The symbols move the objects like this.
%: J116->J708, J318->J964, J66->J823, J156->J43, J557->J622, J757->J465, J439->J944, J839->J788, J653->J577, J181->J318, J950->J151, J560->J190, J67->J239, J784->J820, J787->J852, J752->J606, J410->J832, J820->J372, J308->J487, J696->J628, J238->J116, J276->J500, J964->J643, J500->J837, J606->J156, J973->J755, J626->J557, J423->J696, J865->J238, J536->J67, J823->J410, J465->J277, J132->J252, J484->J939, J708->J973, J43->J29, J619->J787, J733->J784, J622->J771, J643->J484, J577->J733, J467->J235, J469->J865, J235->J734, J832->J920, J151->J460, J862->J724, J788->J757, J785->J308, J252->J626, J487->J66, J920->J653, J260->J950, J372->J619, J852->J536, J755->J839, J29->J560, J779->J181, J944->J276, J734->J132, J628->J469, J190->J260, J771->J752, J277->J467, J460->J439, J939->J785, J837->J862, J724->J779, J239->J423
*: J116->J238, J318->J181, J66->J487, J156->J606, J557->J626, J757->J788, J439->J460, J839->J755, J653->J920, J181->J779, J950->J260, J560->J29, J67->J536, J784->J733, J787->J619, J752->J771, J410->J823, J820->J784, J308->J785, J696->J423, J238->J865, J276->J944, J964->J318, J500->J276, J606->J752, J973->J708, J626->J252, J423->J239, J865->J469, J536->J852, J823->J66, J465->J757, J132->J734, J484->J643, J708->J116, J43->J156, J619->J372, J733->J577, J622->J557, J643->J964, J577->J653, J467->J277, J469->J628, J235->J467, J832->J410, J151->J950, J862->J837, J788->J839, J785->J939, J252->J132, J487->J308, J920->J832, J260->J190, J372->J820, J852->J787, J755->J973, J29->J43, J779->J724, J944->J439, J734->J235, J628->J696, J190->J560, J771->J622, J277->J465, J460->J151, J939->J484, J837->J500, J724->J862, J239->J67
@: J116->J771, J318->J820, J66->J423, J156->J181, J557->J500, J757->J560, J439->J66, J839->J43, J653->J238, J181->J784, J950->J785, J560->J643, J67->J467, J784->J973, J787->J757, J752->J724, J410->J628, J820->J755, J308->J67, J696->J132, J238->J622, J276->J410, J964->J372, J500->J832, J606->J779, J973->J606, J626->J276, J423->J734, J865->J557, J536->J277, J823->J696, J465->J190, J132->J439, J484->J787, J708->J752, J43->J318, J619->J788, J733->J708, J622->J837, J643->J619, J577->J116, J467->J950, J469->J626, J235->J151, J832->J469, J151->J308, J862->J653, J788->J29, J785->J536, J252->J944, J487->J239, J920->J865, J260->J939, J372->J839, J852->J465, J755->J156, J29->J964, J779->J733, J944->J823, J734->J460, J628->J252, J190->J484, J771->J862, J277->J260, J460->J487, J939->J852, J837->J920, J724->J577, J239->J235
&: J116->J752, J318->J372, J66->J696, J156->J318, J557->J837, J757->J190, J439->J823, J839->J29, J653->J116, J181->J820, J950->J308, J560->J484, J67->J235, J784->J755, J787->J465, J752->J779, J410->J469, J820->J839, J308->J239, J696->J252, J238->J771, J276->J832, J964->J619, J500->J920, J606->J181, J973->J156, J626->J500, J423->J132, J865->J622, J536->J467, J823->J628, J465->J260, J132->J944, J484->J852, J708->J606, J43->J964, J619->J757, J733->J973, J622->J862, J643->J787, J577->J708, J467->J151, J469->J557, J235->J460, J832->J865, J151->J487, J862->J577, J788->J560, J785->J67, J252->J276, J487->J423, J920->J238, J260->J785, J372->J788, J852->J277, J755->J43, J29->J643, J779->J784, J944->J410, J734->J439, J628->J626, J190->J939, J771->J724, J277->J950, J460->J66, J939->J536, J837->J653, J724->J733, J239->J734
§: J116->J862, J318->J755, J66->J734, J156->J784, J557->J832, J757->J643, J439->J423, J839->J318, J653->J622, J181->J973, J950->J536, J560->J619, J67->J950, J784->J606, J787->J560, J752->J577, J410->J252, J820->J156, J308->J467, J696->J439, J238->J837, J276->J628, J964->J839, J500->J469, J606->J733, J973->J779, J626->J410, J423->J460, J865->J500, J536->J260, J823->J132, J465->J484, J132->J66, J484->J757, J708->J724, J43->J820, J619->J29, J733->J752, J622->J920, J643->J788, J577->J771, J467->J785, J469->J276, J235->J308, J832->J626, J151->J67, J862->J238, J788->J964, J785->J277, J252->J823, J487->J235, J920->J557, J260->J852, J372->J43, J852->J190, J755->J181, J29->J372, J779->J708, J944->J696, J734->J487, J628->J944, J190->J787, J771->J653, J277->J939, J460->J239, J939->J465, J837->J865, J724->J116, J239->J151
^: J116->J837, J318->J973, J66->J235, J156->J733, J557->J410, J757->J964, J439->J239, J839->J181, J653->J557, J181->J708, J950->J852, J560->J372, J67->J260, J784->J752, J787->J29, J752->J653, J410->J132, J820->J606, J308->J277, J696->J460, J238->J500, J276->J696, J964->J755, J500->J628, J606->J577, J973->J724, J626->J823, J423->J151, J865->J276, J536->J190, J823->J734, J465->J643, J132->J487, J484->J788, J708->J862, J43->J784, J619->J43, J733->J771, J622->J832, J643->J839, J577->J622, J467->J939, J469->J944, J235->J785, J832->J252, J151->J536, J862->J865, J788->J318, J785->J465, J252->J66, J487->J467, J920->J626, J260->J787, J372->J156, J852->J560, J755->J779, J29->J820, J779->J116, J944->J423, J734->J308, J628->J439, J190->J619, J771->J920, J277->J484, J460->J67, J939->J757, J837->J469, J724->J238, J239->J950

In the rows, 500 means zero.

The rows follow the links: the fewer symbols apart two objects are, the more alike their rows tend to be.

Each row, then its object:
 473   445   500   491   474   383   548   319   484   736   396   358   608   546   377   278   529   527   565   362   311   240   632   480   577   520   533   520   487   254   354   296   488   677   396   722   341   676   631   386   430   647   513   640   741   548   740   334   394   463   483   832
object: J862
 342   224   444   381   549   723   548   279   481   537   345   526   450   793   645   460   385   607   390   535   673   522   359   443   389   446   624   398   370   616   331   462   505   614   406   444   801   416   411   682   663   651   481   696   884   424   547   551   446   442   399   412
object: J823
 683   731   604   617   460   313   467   702   589   414   667   497   509   197   454   604   608   317   536   484   422   484   594   508   586   488   380   575   581   468   769   591   499   359   621   421   267   561   572   404   309   339   484   293    47   602   383   549   579   517   614   445
object: J964
 532   641   468   518   484   581   437   751   488   275   639   646   402   374   563   725   500   488   488   618   639   797   412   624   440   508   451   495   557   700   659   709   560   314   597   352   567   337   333   544   571   301   508   321   209   420   240   606   583   577   497   215
object: J260
 355   476   486   414   485   806   479   549   395   444   387   650   410   648   575   539   357   715   420   604   690   736   247   641   361   616   557   361   461   647   411   598   608   516   504   491   710   346   170   661   706   425   434   531   742   302   359   548   474   582   482   293
object: J734
 399   383   308   439   575   627   478   508   490   237   535   592   379   628   668   704   420   497   501   653   700   807   462   469   424   374   534   493   475   816   465   657   451   395   474   313   809   223   480   621   662   556   585   477   430   395   356   623   577   526   327   246
object: J67
 616   641   460   567   513   207   453   579   533   492   651   353   567   310   341   472   637   342   709   455   263   405   789   482   645   449   416   612   602   391   532   445   391   433   513   592   237   596   775   293   348   510   618   379   203   631   577   371   504   526   498   719
object: J755
 375   412   278   395   586   644   445   505   446   257   530   584   399   649   597   671   438   550   526   651   702   830   480   502   392   387   561   485   480   807   399   641   460   398   467   350   804   199   450   617   696   547   614   495   471   379   384   579   562   565   316   281
object: J308
 588   610   669   570   419   385   528   472   477   752   435   406   616   397   353   304   562   522   553   366   286   221   541   544   581   653   448   521   536   203   508   336   534   620   501   723   200   774   537   357   327   463   413   540   589   589   635   385   429   493   670   771
object: J724
 386   344   538   429   500   783   554   389   482   503   339   625   442   723   654   515   357   625   304   534   737   583   222   490   371   526   591   402   387   617   455   554   595   554   490   379   785   434   260   722   652   518   383   625   805   373   433   613   467   473   496   296
object: J439
 285   473   322   385   535   739   412   576   376   344   473   611   410   645   548   579   392   669   542   646   657   845   399   626   378   555   574   438   490   749   334   618   548   469   438   501   740   242   297   606   768   471   544   502   647   311   376   504   493   621   370   328
object: J239
 591   563   379   556   566   303   451   621   585   247   725   489   456   346   523   709   591   272   584   559   486   627   697   415   577   328   425   598   556   655   646   614   369   310   564   330   508   361   706   442   430   475   630   320    30   590   390   554   622   499   409   375
object: J560
 648   549   475   578   511   200   523   463   570   540   627   349   573   349   389   457   623   312   615   402   276   275   766   392   642   388   451   619   564   357   563   399   396   478   509   545   271   621   830   309   307   566   587   448   247   669   611   423   516   426   502   726
object: J181
 509   302   653   503   477   547   632   229   555   758   319   424   570   646   547   315   461   521   352   348   509   158   385   386   525   526   559   459   382   315   447   339   517   683   454   547   505   693   508   572   431   629   376   710   861   554   686   510   407   384   572   647
object: J920
 675   499   602   604   495   229   560   406   620   606   569   376   569   356   466   439   612   277   508   368   327   183   698   351   652   397   446   586   494   296   627   396   421   520   537   491   288   709   776   391   247   562   512   487   301   710   629   475   521   372   561   686
object: J973

Each walk starts at a row. The symbols on each line, taken left to right, move it on to the next object.
Answer with the object's row; about right is enough.
---
 504   306   535   482   522   438   587   230   514   742   367   344   593   638   458   289   504   496   492   357   391   185   568   373   563   478   551   499   422   289   378   303   448   676   386   628   458   673   654   485   421   705   467   676   783   596   751   408   389   394   505   767
@ ^ @ ^
 323   233   405   393   564   717   560   273   470   555   329   510   474   824   603   448   369   619   416   518   630   519   370   437   410   471   620   418   366   600   303   452   496   631   385   509   779   407   440   669   681   685   495   708   898   397   592   494   453   460   394   483
* *
 345   503   428   390   485   791   453   573   391   410   424   636   426   636   552   543   388   719   457   624   698   807   285   643   369   600   557   395   477   690   388   602   600   493   465   503   699   305   201   623   762   425   462   526   721   307   354   537   504   612   458   308
---
 528   287   605   506   499   496   642   215   564   742   331   393   570   663   542   302   457   503   379   358   458   155   443   366   521   478   578   456   397   304   433   338   498   687   443   555   513   698   576   546   425   672   417   718   818   560   711   480   405   362   532   683
@ & &
 487   494   522   482   481   402   505   380   471   746   387   367   617   527   354   263   549   549   574   387   277   234   612   511   590   550   514   536   519   239   357   275   505   654   432   768   303   703   622   361   425   589   481   618   704   550   708   324   399   492   532   849
^ * % @
 508   339   676   510   469   562   624   258   523   769   293   458   576   635   548   317   427   563   312   358   520   181   319   437   502   574   562   443   375   288   462   347   549   683   475   565   524   688   430   595   436   587   332   704   876   516   659   511   406   375   589   620
---
 598   741   508   571   477   241   411   683   486   468   667   418   569   228   330   500   628   394   674   486   281   463   753   580   621   515   377   586   646   387   583   480   466   426   555   606   205   572   657   275   353   399   548   335   167   601   497   396   534   554   561   677
& % ^ §
 620   703   469   563   490   213   435   631   498   494   658   394   563   268   328   489   642   397   690   477   267   433   779   535   623   476   402   615   638   387   562   461   423   435   525   604   214   590   711   280   349   466   591   350   171   601   541   380   515   561   511   695
% & ^ % &
 653   585   502   615   498   287   475   619   619   299   700   495   443   291   542   684   600   261   516   522   485   535   637   412   577   349   417   609   531   592   743   616   418   324   609   303   437   463   680   439   344   428   570   318     4   625   386   621   625   459   503   400
---
 688   550   734   620   436   321   604   473   606   709   487   406   595   356   444   378   581   390   429   334   338   152   547   445   600   549   437   532   502   218   664   391   515   579   567   554   216   793   608   392   229   474   400   501   427   649   600   485   470   407   665   678
@ @ &
 707   531   695   626   452   282   579   425   617   666   508   396   580   352   467   396   582   354   454   355   332   136   574   383   622   496   432   559   501   238   667   367   487   550   572   511   264   767   652   390   232   510   436   486   382   670   625   493   492   377   639   678
@ § §
 549   603   630   532   437   381   503   448   463   747   417   399   631   429   342   282   537   544   537   361   276   228   566   549   569   638   463   507   548   197   448   310   533   636   486   740   209   749   542   343   369   501   451   541   652   553   645   341   387   511   619   798
---
 524   530   496   526   526   604   468   657   538   257   594   646   402   460   629   711   469   457   422   615   723   758   384   515   426   460   475   481   475   725   658   722   530   348   585   266   677   314   353   622   567   378   492   379   269   439   272   684   611   522   491   152
^ * @
 641   583   437   573   543   295   479   612   613   269   721   495   464   330   528   704   580   246   559   539   490   583   671   389   568   327   427   603   557   631   713   620   405   313   594   299   477   428   711   428   392   472   596   307    17   600   396   584   635   490   455   381
* % @ § *
 621   764   550   594   451   261   413   704   515   464   652   453   544   214   348   530   629   396   655   480   313   487   690   566   590   540   391   591   645   392   643   512   494   408   575   607   186   594   601   307   342   366   532   315   157   597   455   429   553   554   571   613
---
 476   699   358   492   510   492   377   794   443   249   690   584   435   361   449   694   540   468   642   628   526   844   568   630   482   482   441   546   619   707   565   670   482   297   533   441   484   300   449   469   578   348   619   269   152   441   312   502   584   639   432   336
@ % *
 476   684   318   487   532   446   368   755   464   236   701   547   443   356   448   690   555   466   674   635   498   806   636   612   478   450   422   557   618   700   542   663   448   302   544   435   491   298   536   408   568   393   646   277   141   468   326   495   588   630   408   373
§ § ^
 670   755   612   609   452   296   461   730   546   440   684   504   535   183   417   585   614   361   549   479   385   473   625   549   594   521   365   569   595   427   736   547   533   367   629   490   225   585   544   361   319   326   499   276    83   618   376   525   573   530   620   496
---
 384   239   481   417   565   743   581   295   503   546   335   557   438   782   663   491   376   615   333   527   697   534   278   432   383   468   613   404   373   609   374   494   530   599   424   408   809   417   366   715   654   624   463   707   845   414   531   580   469   452   425   372
@ % * ^
 313   500   359   389   508   765   431   609   366   377   438   628   407   634   536   568   387   718   507   648   662   842   339   640   354   562   561   401   487   729   353   615   576   474   464   510   697   274   240   610   756   453   510   506   680   293   360   494   503   620   424   313
% ^
 313   458   291   364   555   705   416   562   406   304   501   596   411   660   553   612   433   655   562   654   653   851   443   581   376   497   561   454   519   767   354   622   511   454   426   445   758   209   370   586   750   501   587   485   590   323   379   505   529   612   327   324
---
 502   298   561   489   520   461   620   213   549   764   356   388   584   665   513   309   487   474   430   372   415   159   509   368   537   466   562   504   414   300   397   303   465   694   406   597   485   681   622   521   425   702   462   702   792   566   728   440   417   392   512   720
% & ^ % &
 644   596   719   590   417   366   558   487   503   753   455   412   618   379   372   335   565   471   485   348   316   189   515   520   594   623   439   507   521   178   567   367   564   588   528   655   190   791   529   358   302   453   399   533   543   584   607   421   424   440   677   740
% ^ ^ *
 487   372   698   484   425   618   618   309   497   780   277   496   548   639   520   314   434   604   320   376   532   221   298   471   453   593   561   407   389   299   467   354   589   691   467   591   502   701   360   559   469   574   332   689   901   492   632   494   392   408   637   591
---
 317   390   474   377   472   693   511   361   381   663   295   500   539   725   472   334   403   742   502   486   534   490   375   577   420   620   600   408   438   440   221   399   556   664   396   682   577   488   334   552   666   587   471   705   973   373   615   394   379   528   470   620
@ § %
 350   424   541   415   480   703   526   381   379   699   289   503   552   709   461   301   408   747   467   463   508   448   345   600   434   667   573   405   466   399   280   378   598   662   408   696   558   557   317   551   641   538   424   669   986   383   598   404   374   528   522   622
@ @ %
 431   426   638   444   441   686   576   372   439   744   285   498   557   636   490   303   411   706   380   417   503   351   287   570   454   673   564   398   420   326   367   387   628   695   443   665   512   626   288   574   554   518   351   680   960   434   599   439   366   479   604   608
---
 456   412   674   481   445   666   595   345   454   764   297   518   549   640   519   303   428   665   327   393   545   305   293   515   457   644   550   398   396   308   423   362   604   690   467   628   477   672   308   591   505   521   333   674   938   464   610   478   398   450   629   595
* § @
 314   272   395   366   560   691   524   293   458   598   321   510   468   802   565   395   385   651   453   524   591   518   402   464   422   466   614   429   383   569   260   431   496   645   352   562   743   420   439   623   696   673   512   720   922   389   605   476   426   489   389   539
^ % % &
 380   430   596   415   445   706   533   394   394   727   273   490   546   673   472   292   406   718   423   454   511   410   326   596   444   660   575   394   443   368   322   372   600   686   443   689   514   609   294   576   606   513   366   674   969   395   593   429   386   512   576   634
